Questions about the row below.
1) Read off the 1st entry.
2) Read off the 3rd largest entry.
3) Read off the minimum.
4) Read off the last entry.
179.1	-132.1	52.0	-178.1	-147.1	-160.5
1) 179.1
2) -132.1
3) -178.1
4) -160.5

array([[6, 3, 7, 5, 4, 7, 5, 6, 6, 6, 6, 6, 6],
       [5, 6, 4, 6, 4, 6, 6, 6, 6, 6, 5, 6, 6],
       [6, 4, 5, 5, 7, 5, 7, 5, 6, 6, 6, 5, 5],
       [6, 8, 6, 6, 6, 5, 6, 6, 6, 6, 6, 6, 6],
       [6, 5, 6, 5, 8, 6, 6, 6, 7, 5, 6, 7, 6],
       [6, 8, 6, 5, 5, 6, 6, 5, 6, 6, 5, 6, 6],
       [6, 5, 6, 6, 6, 6, 5, 6, 6, 6, 7, 6, 6],
       [7, 7, 4, 6, 4, 6, 5, 5, 6, 5, 6, 6, 6],
       [7, 4, 5, 6, 7, 5, 5, 7, 6, 6, 6, 6, 6],
       [6, 4, 7, 5, 2, 6, 7, 6, 6, 6, 6, 6, 6],
       [6, 6, 6, 7, 6, 6, 6, 6, 6, 6, 6, 6, 6],
       [6, 6, 6, 6, 7, 6, 6, 6, 6, 6, 6, 6, 6],
       [5, 5, 6, 6, 6, 6, 6, 5, 6, 6, 6, 7, 6],
       [6, 8, 7, 6, 5, 5, 6, 6, 6, 5, 6, 5, 6],
       [5, 8, 6, 7, 5, 5, 6, 5, 6, 5, 5, 6, 6]])
Indices start at 0.
The top-left entry is 6
The bottom-left entry -> 5
The entry at row 2, column 1? 4
The entry in row 0 and column 2? 7
The entry at the centre is 5
The entry in row 2 and column 2? 5
The entry at row 1, column 0? 5
The entry in row 2 and column 0: 6
The top-right entry? 6
The top entry of the column that holds the smallest entry -> 4
The bottom-right entry: 6
The entry directly below the smallest entry is 6
The entry at row 1, column 2? 4
The entry just left of the centre entry -> 6
The entry in row 0 and column 1? 3

[[-0.08, 0.03, -0.02, -0.11, -0.05, -0.04], [-0.23, -0.05, -0.03, -0.05, -0.15, -0.17], [-0.09, -0.13, -0.12, 0.05, 0.07, 0.03], [-0.12, -0.06, -0.06, 0.18, -0.07, 0.11], [-0.17, -0.18, -0.22, -0.04, -0.09, -0.16], [-0.18, 0.02, 0.09, -0.04, 0.00, -0.15], [0.02, -0.04, -0.19, 0.05, -0.19, -0.12], [0.07, 0.17, 0.04, 0.02, 0.07, -0.03], [0.08, 0.15, -0.09, -0.17, -0.10, -0.10], [0.04, -0.10, -0.14, 0.05, -0.11, 0.13], [-0.12, -0.09, -0.06, 0.06, -0.13, -0.10]]
The entry just right of the largest entry is -0.07
Give the entry just right of the smallest entry.
-0.05
The entry just left of the largest entry is -0.06
The largest entry: 0.18
The entry just right of -0.02 -> -0.11

grid = -16	-14	-27	33
Give the first entry from the right.
Answer: 33
Give the entry just left of 33.
Answer: -27
The first entry is -16

x = ((52, 134, 469, 110, 109, 6, 58, -10), (365, -409, 239, 6, 322, 470, 500, -253), (-59, -120, -211, 181, 400, 291, -237, 8), (-72, 26, -89, 19, -3, 136, 134, 158), (19, -41, 290, 425, 261, 355, -78, -413), (-53, 285, -297, -63, 210, -181, 102, 559), (227, 90, 481, 146, 111, 135, 150, 77), (-135, 673, 82, 289, -128, -274, -18, 442), (-278, 173, -34, 223, 190, 50, -517, 159), (343, 344, 408, 602, 176, 96, 410, -187), (191, 385, 736, 177, -111, -146, 178, 193), (-293, -35, -130, -47, 120, 110, -446, 226), (-128, 487, -54, 208, -63, -162, -13, 413), (-177, 185, 402, 243, 4, 87, -464, 9), (-99, 284, -196, 174, 229, 11, -240, 325), (340, 141, 492, 304, 255, 131, 346, -137))
What is the entry just right of 470?
Answer: 500
The entry just left of 58 is 6
What is the entry just left of 11?
Answer: 229
The entry just right of 344: 408
What is the entry just left of the smallest entry?
Answer: 50
What is the entry just left of 102?
Answer: -181
The 3rd largest entry -> 602
What is the minimum?
Answer: -517
The entry just left of 96: 176
What is the entry just right of the largest entry?
Answer: 177
The second smallest entry -> -464
The first entry in reading order is 52
The entry just right of 136: 134
The entry just right of 290 -> 425
The entry just left of the largest entry: 385

[[ 61 -44  -4  35 -20]
 [ 48  -4 -36  24 -62]
 [ 59  14 -32 -25  -9]
 [  3 -51 -27 -23 -70]
 [ 39 -10  -7 -20   4]
 [ 40  -5 -12   1  -1]
 [ 10 -35   0 -11 -18]]
The top-right entry is -20
The 2nd entry in reading order is -44
Find the median of all entries.
A: -7
The top-left entry: 61
Find the second entry on the diagonal from the top-right corner.
A: 24
The entry just left of the smallest entry: -23
Find the entry directly below 59.
A: 3
Find the 3rd entry on the main diagonal.
A: -32
Find the entry directly above 1.
A: -20
The entry directly above 40 -> 39
The bottom-right entry: -18
Find the 2nd-last entry, reading row by row.
A: -11
The last entry in the row that holds the smallest entry is -70
Find the entry just right of 24.
A: -62
Find the entry just right of 3.
A: -51
Find the entry directly below -44.
A: -4
The entry in the bottom-left corner: 10
The entry directly above -5: -10

(9, 3, 5, 7, 3, 5, 2, 1, 8)
Which number is the entry just right of the centre entry?
Answer: 5
The entry just right of 1 is 8

Questions about the row below.
1) The entry just left of 8?
2) The entry just left of the smallest entry?
[-10 -46 -32 -26  61 -74   8 -53]
1) -74
2) 61

array([[-0.05, -0.07, -0.05,  0.00, -0.20, -0.03, -0.10, -0.18,  0.10,
        -0.09],
       [ 0.01,  0.09,  0.02,  0.02, -0.04, -0.07,  0.04,  0.20,  0.03,
         0.05],
       [ 0.00, -0.17, -0.13, -0.21, -0.02,  0.05,  0.10, -0.15, -0.10,
        -0.01],
       [ 0.09, -0.01, -0.17, -0.25, -0.16,  0.03,  0.03, -0.02, -0.02,
         0.00],
       [-0.16, -0.16,  0.03, -0.16, -0.15, -0.06, -0.15, -0.20,  0.15,
        -0.08],
       [ 0.13, -0.08,  0.15,  0.00,  0.17,  0.04,  0.05, -0.21, -0.07,
         0.07],
       [ 0.06, -0.11, -0.13, -0.12, -0.04, -0.05,  0.01, -0.21, -0.04,
         0.12],
       [-0.03, -0.06,  0.22, -0.06, -0.03, -0.13, -0.14,  0.05,  0.19,
        -0.16]])
Find the entry just right of the smallest entry.
Answer: -0.16
Find the entry just left of the largest entry.
Answer: -0.06
Find the maximum.
Answer: 0.22
The entry just left of -0.25 -> -0.17
The smallest entry -> -0.25
